Below is a small trained network, with its code and all its weights. Each question gives an input and a class and asks what happens when units are switched off, that is, made to give their printed mean instead of their output.

import numpy as np


def w(rows, s, z=0):
    codes = np.array(rows[::2]) - 128.0
    scale = np.full(codes.shape[1], s)
    scale[-1] = z or s
    return codes * scale


def f(y):
    return np.maximum(y, 0)


def log_softmax(a):
    a = a - a.max(-1, keepdims=True)
    return a - np.log(np.exp(a).sum(-1, keepdims=True))


def net(x, mask):
    res = np.array(x, float).reshape(1, 4) / 4 @ E
    y = f(res @ A[0][:, :-1].T + A[0][:, -1])
    res = res + np.where(mask, y, B[0][:, -1]) @ B[0][:, :-1]
    return log_softmax(res[-1] @ U[:, :-1].T + U[:, -1])


A, B = {}, {}
E = w([
[36,72,219,144,6,93,166,216,61],'x0',
[211,32,101,56,186,50,245,37,74],'x1',
[114,144,117,128,135,132,136,130,104],'x2',
[129,122,66,137,132,127,105,169,89],'x3',
],0.011)
A[0] = w([
[233,107,84,105,177,150,148,73,147,141],'neuron 1',
[118,169,52,121,201,140,88,52,200,255],'neuron 2',
[209,143,86,79,170,159,187,114,121,112],'neuron 3',
[77,168,136,132,68,127,86,156,140,177],'neuron 4',
[164,22,127,117,154,48,212,89,69,164],'neuron 5',
[96,192,156,172,107,245,45,157,166,238],'neuron 6',
],0.011,0.0057)
B[0] = w([
[88,223,102,112,180,94,195,21,134,207],'neuron 1',
[222,197,16,195,125,124,65,53,237,218],'neuron 2',
[147,171,91,75,159,86,190,109,89,187],'neuron 3',
[124,105,118,231,144,126,167,225,241,200],'neuron 4',
[186,138,141,18,80,85,254,95,49,228],'neuron 5',
[191,118,108,227,18,183,29,202,218,251],'neuron 6',
],0.0099,0.024)
U = w([
[227,207,57,199,125,184,10,110,207,248],'0',
[161,215,50,94,202,125,165,94,157,194],'1',
[81,75,163,143,172,192,73,96,152,3],'2',
[104,74,170,151,186,160,57,113,148,3],'3',
[67,70,190,95,207,247,55,146,107,3],'4',
[102,96,187,126,200,228,53,135,142,3],'5',
[75,97,202,179,43,182,108,254,174,253],'6',
[120,82,181,63,52,101,172,164,30,181],'7',
],0.011,0.0058)

Each question gives the input, the list of numbers given to net, and the class t.
The units are the neurons (one row each of A and B). Each row of codes is followed by its name. A weight is (code - 128) times the scale printed after its matrix; where a second scale follows, it is the last column's (A, B and U).
mask holds one flag per neuron, in row order. A switched-off neuron (its flag False) gives its mean, the last column of its row in B, instead of its output. The means were averaged over made-up inputs and are rounded, as every weight is.
A unit's drop is (log p(t) with every unit on - log p(t) with that unit switched off) / (log p(t) with every unit on - log p(t) with every unit switched off).
unit that matters most: the unit with the biggest drop
k most important neurons: the k neurons with the biggest drops, biggest first
drop of u: that unit's drop, to one decimal
input [1,4,6,-7], class 7: unit that matters most : neuron 2
input [1,1,-8,-1], class 7: 2 most important neurons : (neuron 2; neuron 6)
input [3,1,-4,-4], class 7: 2 most important neurons : (neuron 6; neuron 2)
input [3,0,-2,-7], class 6: 2 most important neurons : (neuron 2; neuron 5)
input [1,7,4,3], class 7: 2 most important neurons : (neuron 5; neuron 2)
input [1,-2,0,-7], class 6: 2 most important neurons : (neuron 2; neuron 1)
input [5,-6,0,5], class 6: drop of neuron 2 : 0.2
input [2,-7,-7,-6], class 6: drop of neuron 2 : 0.6
input [3,-7,-4,-1], class 6: drop of neuron 2 : 0.5
input [3,7,-1,-8], class 7: drop of neuron 4 : 0.0
